Here is a tiny trained network, its code and every weight. The questions are about switching its units off for an input and a class, where a switched-off unit gives its printed mean instead of its output.

import numpy as np


def w(rows, s, z=0):
    codes = np.array(rows[::2]) - 128.0
    scale = np.full(codes.shape[1], s)
    scale[-1] = z or s
    return codes * scale


def f(y):
    return np.maximum(y, 0)


def log_softmax(a):
    a = a - a.max(-1, keepdims=True)
    return a - np.log(np.exp(a).sum(-1, keepdims=True))


def net(x, mask):
    res = np.array(x, float).reshape(1, 5) / 4 @ E
    y = f(res @ A[0][:, :-1].T + A[0][:, -1])
    res = res + np.where(mask, y, B[0][:, -1]) @ B[0][:, :-1]
    return log_softmax(res[-1] @ U[:, :-1].T + U[:, -1])


A, B = {}, {}
E = w([
[84,59,102,187,56,220,215,255],'x0',
[126,129,124,130,127,130,122,128],'x1',
[141,179,138,3,192,106,217,220],'x2',
[91,17,102,51,226,228,42,116],'x3',
[15,164,35,37,47,127,136,72],'x4',
],0.0074)
A[0] = w([
[90,47,108,169,69,236,188,254,2],'neuron 1',
[234,107,221,181,189,143,110,154,81],'neuron 2',
[171,161,195,2,175,130,187,219,107],'neuron 3',
[127,172,89,53,174,138,187,210,75],'neuron 4',
[202,94,182,203,190,167,111,201,55],'neuron 5',
[44,141,50,77,73,153,121,102,8],'neuron 6',
[131,77,132,204,61,165,61,92,94],'neuron 7',
[105,19,86,80,237,208,73,123,58],'neuron 8',
[202,82,217,161,175,112,120,153,50],'neuron 9',
[187,197,178,67,209,84,40,26,12],'neuron 10',
[93,58,86,74,211,197,59,112,106],'neuron 11',
],0.0064,0.0036)
B[0] = w([
[100,2,213,123,132,8,131,130,233],'neuron 1',
[61,162,128,65,86,185,137,102,221],'neuron 2',
[164,116,56,208,200,162,69,42,242],'neuron 3',
[133,114,71,173,200,148,64,56,211],'neuron 4',
[73,153,151,52,95,188,136,55,207],'neuron 5',
[55,146,144,56,126,181,135,71,196],'neuron 6',
[164,105,45,187,212,197,67,44,208],'neuron 7',
[170,200,144,179,88,88,206,164,255],'neuron 8',
[73,166,126,46,84,180,160,71,195],'neuron 9',
[108,17,200,114,140,6,143,158,249],'neuron 10',
[187,217,144,166,74,98,203,165,247],'neuron 11',
],0.0068,0.0078)
U = w([
[108,10,186,101,142,44,129,139,91],'0',
[58,170,132,2,88,211,131,86,91],'1',
[162,106,54,209,225,180,53,80,94],'2',
[198,245,148,214,63,95,221,172,104],'3',
[139,120,127,108,127,140,95,158,250],'4',
],0.0086,0.011)

Each question gives the input, the list of numbers given to net, and the class t.
The units are the neurons (one row each of A and B). Each row of codes is followed by its name. A weight is (code - 128) times the scale printed after its matrix; where a second scale follows, it is the last column's (A, B and U).
mask holds one flag per neuron, in row order. A switched-off neuron (its flag False) gives its mean, the last column of its row in B, instead of its output. The means were averaged over made-up inputs and are rounded, as every weight is.
A unit's drop is (log p(t) with every unit on - log p(t) with that unit switched off) / (log p(t) with every unit on - log p(t) with every unit switched off).
The circuit of an input: a set's keep is (log p(t) with only the set's units on - log p(t) with every unit switched off) / (log p(t) with every unit on - log p(t) with every unit switched off). Starting from all 11 units, units are removed one at a time, each time the one whose removal leaves the highest keep (on an exact tie, the one counted first), for as long as the keep stays at least 0.8.
circuit, biggest first: the units of the circuit, biggest drop first
most important unit: the unit with the biggest drop
top k neurons: the k neurons with the biggest drops, biggest first
drop of u: that unit's drop, to one decimal
input [0,-5,-3,-7,8], class 1: circuit, biggest first : (neuron 6)
input [0,7,3,7,-8], class 1: circuit, biggest first : (neuron 5; neuron 2)
input [-5,4,4,7,5], class 3: circuit, biggest first : (neuron 11; neuron 8)
input [-5,-6,8,6,-8], class 1: top 3 neurons : (neuron 2; neuron 9; neuron 5)
input [4,0,-2,5,-7], class 1: circuit, biggest first : (neuron 5; neuron 2)
input [6,3,-2,7,1], class 3: circuit, biggest first : (neuron 8; neuron 11)
input [1,3,7,6,-6], class 2: top 4 neurons : (neuron 3; neuron 4; neuron 6; neuron 10)
input [4,-4,1,2,-5], class 1: top 2 neurons : (neuron 5; neuron 10)
input [-6,-2,-3,3,2], class 0: top 2 neurons : (neuron 10; neuron 3)
input [-8,7,-2,-2,-8], class 0: top 2 neurons : (neuron 10; neuron 6)
input [-7,4,8,5,5], class 2: top 3 neurons : (neuron 3; neuron 4; neuron 1)
input [5,0,-7,-5,4], class 2: top 2 neurons : (neuron 7; neuron 10)
input [-2,-2,0,8,5], class 3: circuit, biggest first : (neuron 11; neuron 8)
input [8,3,1,7,6], class 0: most important unit : neuron 1
input [3,5,5,6,2], class 3: circuit, biggest first : (neuron 8; neuron 11)
input [-5,3,6,-3,0], class 2: top 3 neurons : (neuron 3; neuron 1; neuron 4)
input [-4,-5,6,-5,-6], class 1: top 2 neurons : (neuron 2; neuron 9)
input [-8,5,8,4,2], class 0: top 2 neurons : (neuron 10; neuron 7)
input [-4,-5,-3,-3,-6], class 1: top 2 neurons : (neuron 2; neuron 9)
input [4,-4,-7,-4,-6], class 2: most important unit : neuron 7
input [-3,5,5,-1,4], class 2: drop of neuron 11 : 0.1
input [-8,-7,3,1,-3], class 0: drop of neuron 10 : 1.8
input [-4,-3,8,6,6], class 2: drop of neuron 3 : 0.6
